Below is a small trained network, with its code and all its weights. Each question gives an input and a target symbol and asks what happens when units are switched off, that is, made to give their printed mean instead of their output.

import numpy as np


def w(rows, s, z=0):
    codes = np.array(rows[::2]) - 128.0
    scale = np.full(codes.shape[1], s)
    scale[-1] = z or s
    return codes * scale


def norm(h):
    return h / np.sqrt((h * h).mean(-1, keepdims=True) + 1e-5)


def f(y):
    return y / 2 * (1 + np.tanh(0.7978845608 * (y + 0.044715 * y**3)))


def softmax(a):
    e = np.exp(a - a.max(-1, keepdims=True))
    return e / e.sum(-1, keepdims=True)


def log_softmax(a):
    a = a - a.max(-1, keepdims=True)
    return a - np.log(np.exp(a).sum(-1, keepdims=True))


def net(x, mask):
    ids = ['γδεζηθξστφψω'.index(c) for c in x.split()]
    T = len(ids)
    res = E[ids] + P[:T]
    u = 0
    for l in range(2):
        r = norm(res)
        for j in range(2):
            rows = slice(3 * j, 3 * j + 3)
            q, k, v = (r @ M[l][rows].T for M in (Q, K, V))
            z = softmax(np.where(np.tri(T) > 0, q @ k.T / 3**0.5, -1e9)) @ v
            o = O[l][rows]
            res = res + np.where(mask[u + j], z, o[:, -1]) @ o[:, :-1]
        u += 2
        y = f(norm(res) @ A[l][:, :-1].T + A[l][:, -1])
        res = res + np.where(mask[u : u + 4], y, B[l][:, -1]) @ B[l][:, :-1]
        u += 4
    return log_softmax(norm(res)[-1] @ U[:, :-1].T + U[:, -1])


Q, K, V, O, A, B = {}, {}, {}, {}, {}, {}
E = w([
[135,152,109,114,177,132,180,74,121],'γ',
[141,254,87,129,127,119,61,150,91],'δ',
[151,159,124,155,86,134,139,77,174],'ε',
[136,117,122,122,162,146,182,79,128],'ζ',
[126,143,197,186,120,93,172,136,105],'η',
[134,59,147,85,113,85,94,135,112],'θ',
[62,142,134,69,147,166,144,191,100],'ξ',
[174,104,169,151,104,216,92,118,58],'σ',
[156,90,167,103,165,168,182,96,167],'τ',
[71,79,90,182,126,147,87,117,131],'φ',
[144,110,114,148,223,115,135,164,139],'ψ',
[155,104,51,142,118,130,220,142,98],'ω',
],0.0098)
P = w([
[45,181,206,117,135,164,116,21,1],'0',
[67,171,181,95,153,174,130,47,55],'1',
[80,140,174,103,147,175,131,71,86],'2',
[98,146,140,107,140,160,138,104,112],'3',
[116,146,122,112,130,143,140,127,133],'4',
[130,144,101,127,133,136,142,149,163],'5',
[151,137,92,140,120,123,148,167,181],'6',
[157,135,80,151,117,95,157,171,190],'7',
[163,130,66,165,105,74,153,180,190],'8',
],0.0038)
Q[0] = w([
[109,114,179,103,109,165,85,118,149],'0.h1',
[79,129,149,166,90,90,77,157,116],'0.h1',
[124,117,111,104,216,148,254,88,169],'0.h1',
[56,131,152,129,82,142,51,224,107],'0.h2',
[139,122,100,85,154,160,216,108,150],'0.h2',
[153,65,172,153,99,117,71,120,103],'0.h2',
],0.0077)
K[0] = w([
[74,115,120,142,154,122,44,50,66],'0.h1',
[97,168,200,84,162,150,122,50,40],'0.h1',
[92,72,101,164,127,113,157,238,229],'0.h1',
[7,135,179,80,112,253,71,124,64],'0.h2',
[182,95,30,107,153,68,188,194,189],'0.h2',
[144,91,170,160,116,142,94,84,40],'0.h2',
],0.0048)
V[0] = w([
[171,181,213,116,113,84,201,185,120],'0.h1',
[117,64,120,252,124,95,140,64,115],'0.h1',
[183,136,111,107,171,236,163,73,222],'0.h1',
[110,154,192,104,133,191,6,4,94],'0.h2',
[94,133,132,169,158,135,170,58,139],'0.h2',
[135,213,136,83,229,214,103,192,208],'0.h2',
],0.0029)
O[0] = w([
[123,104,81,166,38,209,194,178,158,132],'0.h1',
[113,54,81,57,154,96,209,156,65,97],'0.h1',
[83,195,198,110,54,64,148,188,106,183],'0.h1',
[144,137,55,242,82,41,212,191,148,139],'0.h2',
[162,50,91,230,47,213,22,181,166,250],'0.h2',
[91,56,136,151,97,112,95,102,3,228],'0.h2',
],0.003,0.0016)
A[0] = w([
[145,46,173,108,171,149,132,153,132,164],'0.n1',
[136,53,159,45,78,1,48,116,111,1],'0.n2',
[118,173,88,200,94,79,103,201,100,255],'0.n3',
[178,118,158,177,176,130,52,179,143,6],'0.n4',
],0.0046,0.00097)
B[0] = w([
[111,226,84,162,158,37,94,98,60,239],'0.n1',
[114,214,91,254,22,119,158,154,57,127],'0.n2',
[109,144,107,60,196,214,83,74,195,251],'0.n3',
[152,38,115,38,97,91,105,202,51,120],'0.n4',
],0.0046,0.0012)
Q[1] = w([
[162,126,195,251,120,91,175,43,154],'1.h1',
[190,25,185,38,253,168,205,70,68],'1.h1',
[204,179,9,120,166,196,223,33,243],'1.h1',
[162,77,133,198,121,134,154,74,90],'1.h2',
[171,144,89,63,223,196,210,68,74],'1.h2',
[91,125,189,82,82,47,128,204,143],'1.h2',
],0.0054)
K[1] = w([
[223,122,205,225,128,53,147,132,158],'1.h1',
[211,42,74,125,165,85,144,171,118],'1.h1',
[254,88,96,93,157,110,161,117,249],'1.h1',
[183,64,205,118,97,89,103,154,156],'1.h2',
[172,123,128,75,106,102,155,189,138],'1.h2',
[82,171,137,146,162,126,189,36,97],'1.h2',
],0.0068)
V[1] = w([
[156,122,191,195,111,134,220,79,86],'1.h1',
[146,116,254,115,161,117,105,178,137],'1.h1',
[128,172,140,80,184,93,125,56,167],'1.h1',
[118,132,177,85,121,130,175,118,90],'1.h2',
[148,50,141,134,66,144,100,123,110],'1.h2',
[206,147,164,129,161,177,89,120,142],'1.h2',
],0.0049)
O[1] = w([
[166,134,123,79,136,130,67,239,192,252],'1.h1',
[154,205,113,168,223,162,221,142,160,37],'1.h1',
[97,129,134,214,92,153,99,220,90,184],'1.h1',
[179,119,158,149,111,44,143,118,92,238],'1.h2',
[113,68,188,188,147,254,92,169,91,5],'1.h2',
[188,172,166,82,125,164,107,132,41,84],'1.h2',
],0.004,0.0022)
A[1] = w([
[79,187,118,84,142,65,156,167,151,211],'1.n1',
[194,147,128,209,31,141,82,66,199,8],'1.n2',
[156,228,200,189,121,107,143,111,127,145],'1.n3',
[134,135,111,134,254,67,69,108,96,54],'1.n4',
],0.004,0.0016)
B[1] = w([
[104,129,177,158,116,157,124,124,119,253],'1.n1',
[126,135,206,174,103,157,166,63,113,155],'1.n2',
[171,100,3,119,138,144,148,137,165,152],'1.n3',
[176,86,181,174,131,81,95,133,120,179],'1.n4',
],0.0069,0.0027)
U = w([
[165,124,181,13,160,92,77,38,193,104],'γ',
[166,250,52,101,140,137,19,96,120,107],'δ',
[163,132,200,180,51,171,153,37,180,226],'ε',
[129,99,209,91,40,90,99,208,168,5],'ζ',
[195,174,102,155,166,165,179,225,216,165],'η',
[130,180,74,212,20,43,130,167,62,61],'θ',
[31,178,177,98,144,147,173,147,79,240],'ξ',
[217,107,157,133,107,255,79,169,33,50],'σ',
[172,137,60,160,204,134,220,27,92,37],'τ',
[57,38,48,187,138,173,59,114,170,112],'φ',
[182,69,167,168,192,36,84,153,70,201],'ψ',
[160,63,36,28,57,120,163,130,106,182],'ω',
],0.0068,0.0018)

Each question gives the input, a string of symbols that net reads in full, and the target symbol t.
The units are the heads (3 rows each of Q, K, V and O) and the neurons (one row each of A and B). Each row of codes is followed by its name. A weight is (code - 128) times the scale printed after its matrix; where a second scale follows, it is the last column's (O, A, B and U).
mask holds one flag per unit, layer by layer, with each layer's heads first. A switched-off unit (its flag False) gives its mean, the last column of its rows in O or B, instead of its output. The means were averaged over made-up inputs and are rounded, as every weight is.
A unit's drop is (log p(t) with every unit on - log p(t) with that unit switched off) / (log p(t) with every unit on - log p(t) with every unit switched off).
The circuit of an input: a set's keep is (log p(t) with only the set's units on - log p(t) with every unit switched off) / (log p(t) with every unit on - log p(t) with every unit switched off). Starting from all 12 units, units are removed one at a time, each time the one whose removal leaves the highest keep (on an exact tie, the one counted first), for as long as the keep stays at least 0.8.
circuit, biggest first: the units of the circuit, biggest drop first
most important unit: the unit with the biggest drop
top k neurons: the k neurons with the biggest drops, biggest first
top k neurons in layer l: the k neurons of layer l with the biggest drops, biggest first
which heads matter: for each layer, one digit per head in row order, 1 if its drop is at least 0.15 and else 0, layers parted by /
input ξ γ ζ, target ε: top 3 neurons	[1.n2 0.n4 1.n4]
input δ γ δ δ γ, target δ: circuit, biggest first	[1.h2 1.h1]
input ξ ξ ω ξ ψ ξ ω, target ω: circuit, biggest first	[1.h1 0.h2]
input η γ δ ξ ψ δ τ γ, target η: circuit, biggest first	[1.h1 0.n1]
input ζ γ γ ζ, target ζ: circuit, biggest first	[1.h1 0.h1]
input γ γ δ φ ξ φ ξ ζ, target ψ: which heads matter	11 / 10
input γ η δ ζ, target ω: top 2 neurons in layer 1	[1.n4 1.n1]
input ψ ξ δ ε ψ τ, target τ: circuit, biggest first	[1.h1 0.h2 0.n1 1.n3]
input ζ φ η ξ ω γ ψ τ, target τ: circuit, biggest first	[0.h2 1.h1 0.n4 0.n1]
input η γ γ ψ ψ ξ φ γ, target ψ: top 4 neurons	[1.n4 0.n1 0.n3 1.n2]
input ε θ γ η γ, target ω: circuit, biggest first	[0.h1 1.h1]
input γ γ σ γ, target σ: circuit, biggest first	[1.h2 1.h1]
input σ σ ξ ε τ ω ξ τ, target γ: circuit, biggest first	[0.h2]
input ζ η ω θ ξ ξ φ γ, target ψ: top neuron in layer 1	[1.n4]
input θ θ η ζ, target φ: which heads matter	10 / 11
input σ ε ε δ γ γ ψ ω, target ω: which heads matter	01 / 10
input ω δ θ ω ε δ ζ γ, target ζ: circuit, biggest first	[1.h1 1.n3 0.n1]
input ω σ γ ζ, target σ: which heads matter	01 / 11
input δ σ γ ψ ζ σ ε η η, target η: which heads matter	00 / 00
input η θ γ, target φ: most important unit	1.h1
input σ η ζ, target σ: which heads matter	00 / 11
input γ ζ ψ ξ φ τ, target ψ: circuit, biggest first	[0.n1 1.n4 0.h1]
